Below are the code and all the weights of a small trained network. Each question names an input and a class and asks about switching units off, where a switched-off unit gives its printed mean instead of its output.

import numpy as np


def w(rows, s, z=0):
    codes = np.array(rows[::2]) - 128.0
    scale = np.full(codes.shape[1], s)
    scale[-1] = z or s
    return codes * scale


def norm(h):
    return h / np.sqrt((h * h).mean(-1, keepdims=True) + 1e-5)


def f(y):
    return np.maximum(y, 0)


def log_softmax(a):
    a = a - a.max(-1, keepdims=True)
    return a - np.log(np.exp(a).sum(-1, keepdims=True))


def net(x, mask):
    res = np.array(x, float).reshape(1, 4) / 4 @ E
    u = 0
    for l in range(4):
        y = f(norm(res) @ A[l][:, :-1].T + A[l][:, -1])
        res = res + np.where(mask[u : u + 4], y, B[l][:, -1]) @ B[l][:, :-1]
        u += 4
    return log_softmax(norm(res)[-1] @ U[:, :-1].T + U[:, -1])


A, B = {}, {}
E = w([
[78,191,196,75,133,82,222,197],'x0',
[82,108,100,18,169,239,109,146],'x1',
[255,49,121,81,85,116,154,144],'x2',
[160,32,64,204,208,115,150,226],'x3',
],0.0043)
A[0] = w([
[94,158,155,117,96,105,163,99,47],'0.n1',
[150,143,116,46,80,120,161,101,60],'0.n2',
[93,168,172,2,138,118,219,190,26],'0.n3',
[140,125,162,66,153,137,154,178,5],'0.n4',
],0.0088,0.0024)
B[0] = w([
[143,212,146,139,157,138,117,77,186],'0.n1',
[116,99,191,123,99,145,102,139,183],'0.n2',
[159,100,127,81,146,156,168,255,254],'0.n3',
[90,114,122,88,117,144,191,160,171],'0.n4',
],0.0081,0.0068)
A[1] = w([
[223,111,113,175,117,49,174,93,6],'1.n1',
[201,56,126,166,75,97,87,126,143],'1.n2',
[186,99,107,1,80,220,117,51,142],'1.n3',
[59,104,43,150,226,175,96,147,141],'1.n4',
],0.009,0.0024)
B[1] = w([
[143,75,142,186,3,82,186,149,202],'1.n1',
[104,189,13,159,162,80,201,83,216],'1.n2',
[101,104,38,22,122,53,57,130,245],'1.n3',
[126,217,144,169,90,236,193,224,254],'1.n4',
],0.0062,0.0058)
A[2] = w([
[148,127,71,195,203,231,115,132,119],'2.n1',
[168,102,171,22,141,104,1,23,91],'2.n2',
[131,83,233,251,145,246,64,153,4],'2.n3',
[78,126,160,193,87,115,90,37,104],'2.n4',
],0.011,0.0021)
B[2] = w([
[139,170,153,112,103,128,109,93,253],'2.n1',
[137,166,179,58,154,7,62,133,242],'2.n2',
[5,122,209,92,77,73,128,86,199],'2.n3',
[170,131,102,120,108,164,121,156,219],'2.n4',
],0.016,0.0044)
A[3] = w([
[119,167,207,153,200,122,167,156,160],'3.n1',
[98,8,100,162,165,76,132,127,7],'3.n2',
[90,176,70,122,116,114,24,58,63],'3.n3',
[78,62,144,93,172,109,103,145,129],'3.n4',
],0.015,0.0014)
B[3] = w([
[59,106,140,135,86,144,84,56,254],'3.n1',
[37,3,103,48,172,102,156,14,161],'3.n2',
[176,153,131,186,237,220,140,64,233],'3.n3',
[201,122,131,170,141,99,83,241,182],'3.n4',
],0.011,0.0076)
U = w([
[31,155,189,128,63,167,118,105,158],'0',
[109,35,65,141,110,94,181,86,145],'1',
[113,87,130,65,119,175,137,247,166],'2',
[181,133,99,197,57,108,156,142,109],'3',
[125,87,137,156,133,138,109,142,2],'4',
[166,176,99,161,169,205,110,77,143],'5',
[162,140,133,83,176,68,56,131,158],'6',
],0.013,0.0063)

Each question gives the input, the list of numbers given to net, and the class t.
The units are the neurons (one row each of A and B). Each row of codes is followed by its name. A weight is (code - 128) times the scale printed after its matrix; where a second scale follows, it is the last column's (A, B and U).
mask holds one flag per neuron, layer by layer. A switched-off neuron (its flag False) gives its mean, the last column of its row in B, instead of its output. The means were averaged over made-up inputs and are rounded, as every weight is.
A unit's drop is (log p(t) with every unit on - log p(t) with that unit switched off) / (log p(t) with every unit on - log p(t) with every unit switched off).
The circuit of an input: a set's keep is (log p(t) with only the set's units on - log p(t) with every unit switched off) / (log p(t) with every unit on - log p(t) with every unit switched off). Starting from the 12 units with the biggest drops (on a tie, the unit counted first), units are removed one at a time, each time the one whose removal leaves the highest keep (on an exact tie, the one counted first), for as long as the keep stays at least 0.8.
units of the circuit, in order: the units of the circuit, biggest drop first
most important unit: the unit with the biggest drop
k most important neurons: the k neurons with the biggest drops, biggest first
top k neurons in layer l: the k neurons of layer l with the biggest drops, biggest first
input [-1,-2,2,-2], class 5: units of the circuit, in order : 3.n3, 0.n3
input [-6,-5,3,-6], class 5: 3 most important neurons : 1.n2, 3.n3, 1.n1
input [-3,-7,-1,6], class 1: most important unit : 1.n1
input [-8,-8,6,8], class 1: 2 most important neurons : 3.n2, 1.n1
input [-8,7,-2,8], class 0: units of the circuit, in order : 1.n4, 2.n3
input [-1,-4,-8,0], class 5: 4 most important neurons : 0.n3, 3.n3, 0.n2, 1.n1
input [-5,3,-5,-3], class 5: 2 most important neurons : 1.n4, 1.n3
input [5,-8,-6,2], class 3: units of the circuit, in order : 2.n3, 2.n2
input [2,-5,0,-6], class 6: 3 most important neurons : 1.n4, 1.n2, 2.n2
input [4,-8,-8,-4], class 5: units of the circuit, in order : 0.n3, 1.n4, 3.n3
input [0,5,2,6], class 0: 3 most important neurons : 1.n4, 0.n3, 1.n2
input [1,6,-1,-8], class 6: units of the circuit, in order : 2.n2, 1.n3
input [-1,-3,-4,-8], class 6: top 2 neurons in layer 1 : 1.n4, 1.n2
input [2,6,-2,1], class 2: top neuron in layer 0 : 0.n3
input [-3,-3,0,5], class 3: top 2 neurons in layer 1 : 1.n1, 1.n2
input [2,8,-8,-5], class 2: 2 most important neurons : 0.n3, 1.n3
input [-4,1,-3,6], class 0: 2 most important neurons : 1.n4, 2.n3
input [-1,-8,0,-1], class 3: 2 most important neurons : 2.n4, 0.n3
input [-3,-3,6,-3], class 1: 2 most important neurons : 1.n2, 1.n1
input [1,-7,5,-7], class 6: most important unit : 1.n4
